Below is a small trained network, with its code and all its weights. Each question gives an input and a target symbol and asks what happens when units are switched off, that is, made to give their printed mean instead of their output.

import numpy as np


def w(rows, s, z=0):
    codes = np.array(rows[::2]) - 128.0
    scale = np.full(codes.shape[1], s)
    scale[-1] = z or s
    return codes * scale


def norm(h):
    return h / np.sqrt((h * h).mean(-1, keepdims=True) + 1e-5)


def softmax(a):
    e = np.exp(a - a.max(-1, keepdims=True))
    return e / e.sum(-1, keepdims=True)


def log_softmax(a):
    a = a - a.max(-1, keepdims=True)
    return a - np.log(np.exp(a).sum(-1, keepdims=True))


def net(x, mask):
    ids = ['γζημστφψω'.index(c) for c in x.split()]
    T = len(ids)
    res = E[ids] + P[:T]
    u = 0
    for l in range(3):
        r = norm(res)
        for j in range(2):
            rows = slice(2 * j, 2 * j + 2)
            q, k, v = (r @ M[l][rows].T for M in (Q, K, V))
            z = softmax(np.where(np.tri(T) > 0, q @ k.T / 2**0.5, -1e9)) @ v
            o = O[l][rows]
            res = res + np.where(mask[u + j], z, o[:, -1]) @ o[:, :-1]
        u += 2
    return log_softmax(norm(res)[-1] @ U[:, :-1].T + U[:, -1])


Q, K, V, O = {}, {}, {}, {}
E = w([
[249,192,61],'γ',
[163,195,204],'ζ',
[118,147,202],'η',
[147,91,85],'μ',
[63,130,32],'σ',
[254,144,222],'τ',
[117,109,156],'φ',
[222,187,160],'ψ',
[89,125,31],'ω',
],0.006)
P = w([
[110,128,121],'0',
[248,87,151],'1',
[118,148,139],'2',
[114,127,116],'3',
[215,104,178],'4',
[117,147,142],'5',
[115,126,116],'6',
[189,116,198],'7',
[116,148,144],'8',
[115,125,117],'9',
],0.015)
Q[0] = w([
[44,45,62],'0.h0',
[240,4,125],'0.h0',
[114,212,84],'0.h1',
[120,122,162],'0.h1',
],0.019)
K[0] = w([
[49,20,82],'0.h0',
[235,5,97],'0.h0',
[75,198,128],'0.h1',
[119,136,169],'0.h1',
],0.02)
V[0] = w([
[7,253,153],'0.h0',
[44,245,164],'0.h0',
[97,87,183],'0.h1',
[235,181,144],'0.h1',
],0.0028)
O[0] = w([
[58,34,132,106],'0.h0',
[4,38,164,144],'0.h0',
[184,149,130,94],'0.h1',
[67,98,197,247],'0.h1',
],0.0026,0.0014)
Q[1] = w([
[132,30,195],'1.h0',
[186,177,122],'1.h0',
[89,87,1],'1.h1',
[254,131,104],'1.h1',
],0.027)
K[1] = w([
[113,49,217],'1.h0',
[173,158,96],'1.h0',
[88,106,3],'1.h1',
[220,150,95],'1.h1',
],0.031)
V[1] = w([
[229,51,168],'1.h0',
[163,166,83],'1.h0',
[147,248,143],'1.h1',
[207,103,195],'1.h1',
],0.017)
O[1] = w([
[204,59,94,179],'1.h0',
[103,89,183,191],'1.h0',
[130,123,248,206],'1.h1',
[151,196,184,254],'1.h1',
],0.015,0.0061)
Q[2] = w([
[149,3,52],'2.h0',
[163,76,138],'2.h0',
[65,114,210],'2.h1',
[127,15,148],'2.h1',
],0.025)
K[2] = w([
[183,62,3],'2.h0',
[136,143,60],'2.h0',
[148,132,213],'2.h1',
[127,9,161],'2.h1',
],0.025)
V[2] = w([
[150,111,95],'2.h0',
[196,172,123],'2.h0',
[139,145,249],'2.h1',
[235,173,158],'2.h1',
],0.014)
O[2] = w([
[103,108,73,68],'2.h0',
[117,76,158,129],'2.h0',
[88,94,11,253],'2.h1',
[16,175,108,156],'2.h1',
],0.011,0.0067)
U = w([
[160,158,25,172],'γ',
[140,130,219,52],'ζ',
[79,75,53,175],'η',
[210,225,136,116],'μ',
[65,100,58,144],'σ',
[216,48,139,243],'τ',
[45,5,171,141],'φ',
[60,223,86,2],'ψ',
[61,156,160,78],'ω',
],0.016,0.0051)

Each question gives the input, a string of symbols that net reads in full, and the target symbol t.
The units are the heads (2 rows each of Q, K, V and O). Each row of codes is followed by its name. A weight is (code - 128) times the scale printed after its matrix; where a second scale follows, it is the last column's (O and U).
mask holds one flag per head, layer by layer. A switched-off head (its flag False) gives its mean, the last column of its rows in O, instead of its output. The means were averaged over made-up inputs and are rounded, as every weight is.
A unit's drop is (log p(t) with every unit on - log p(t) with that unit switched off) / (log p(t) with every unit on - log p(t) with every unit switched off).
The circuit of an input: a set's keep is (log p(t) with only the set's units on - log p(t) with every unit switched off) / (log p(t) with every unit on - log p(t) with every unit switched off). Starting from all 6 units, units are removed one at a time, each time the one whose removal leaves the highest keep (on an exact tie, the one counted first), for as long as the keep stays at least 0.8.
units of the circuit, in order: the units of the circuit, biggest drop first
most important unit: the unit with the biggest drop
heads that matter: for each layer, one digit per head in row order, 1 if its drop is at least 0.15 and else 0, layers parted by /
drop when u is switched off: that unit's drop, to one decimal
input σ γ γ φ φ γ ω, target η: heads that matter -> 00 / 11 / 00
input σ η φ φ ζ ω, target σ: heads that matter -> 00 / 11 / 00
input σ μ ζ, target φ: heads that matter -> 10 / 01 / 01
input η γ ψ φ η η, target ψ: units of the circuit, in order -> (1.h0 2.h1)
input σ τ γ γ σ γ ζ τ μ, target γ: most important unit -> 0.h0
input ω γ ζ γ γ η γ η η, target ψ: heads that matter -> 10 / 10 / 00
input ζ μ φ γ τ η γ γ η ψ, target ω: heads that matter -> 00 / 01 / 01
input μ γ μ γ ζ φ ζ, target ψ: units of the circuit, in order -> (1.h0 0.h0)
input γ γ τ, target τ: heads that matter -> 01 / 11 / 00
input γ μ γ σ γ, target ζ: heads that matter -> 10 / 11 / 00
input γ γ τ ζ γ, target ζ: units of the circuit, in order -> (0.h0 1.h1 1.h0)
input μ γ γ μ γ η η γ γ μ, target τ: units of the circuit, in order -> (1.h1 2.h1)
input μ η γ γ η ω γ, target φ: heads that matter -> 00 / 01 / 00
input γ γ ω, target σ: units of the circuit, in order -> (0.h0 1.h1)
input φ γ ψ μ τ γ ψ, target ω: units of the circuit, in order -> (1.h1 2.h1 1.h0)
input σ ω η ζ γ σ, target σ: units of the circuit, in order -> (1.h1)
input ω μ γ γ ψ η η, target μ: drop when 0.h0 is switched off -> 1.0
input η σ μ σ γ γ, target ω: drop when 1.h1 is switched off -> 0.5
input η γ ζ η γ μ ω, target η: drop when 1.h0 is switched off -> 1.0
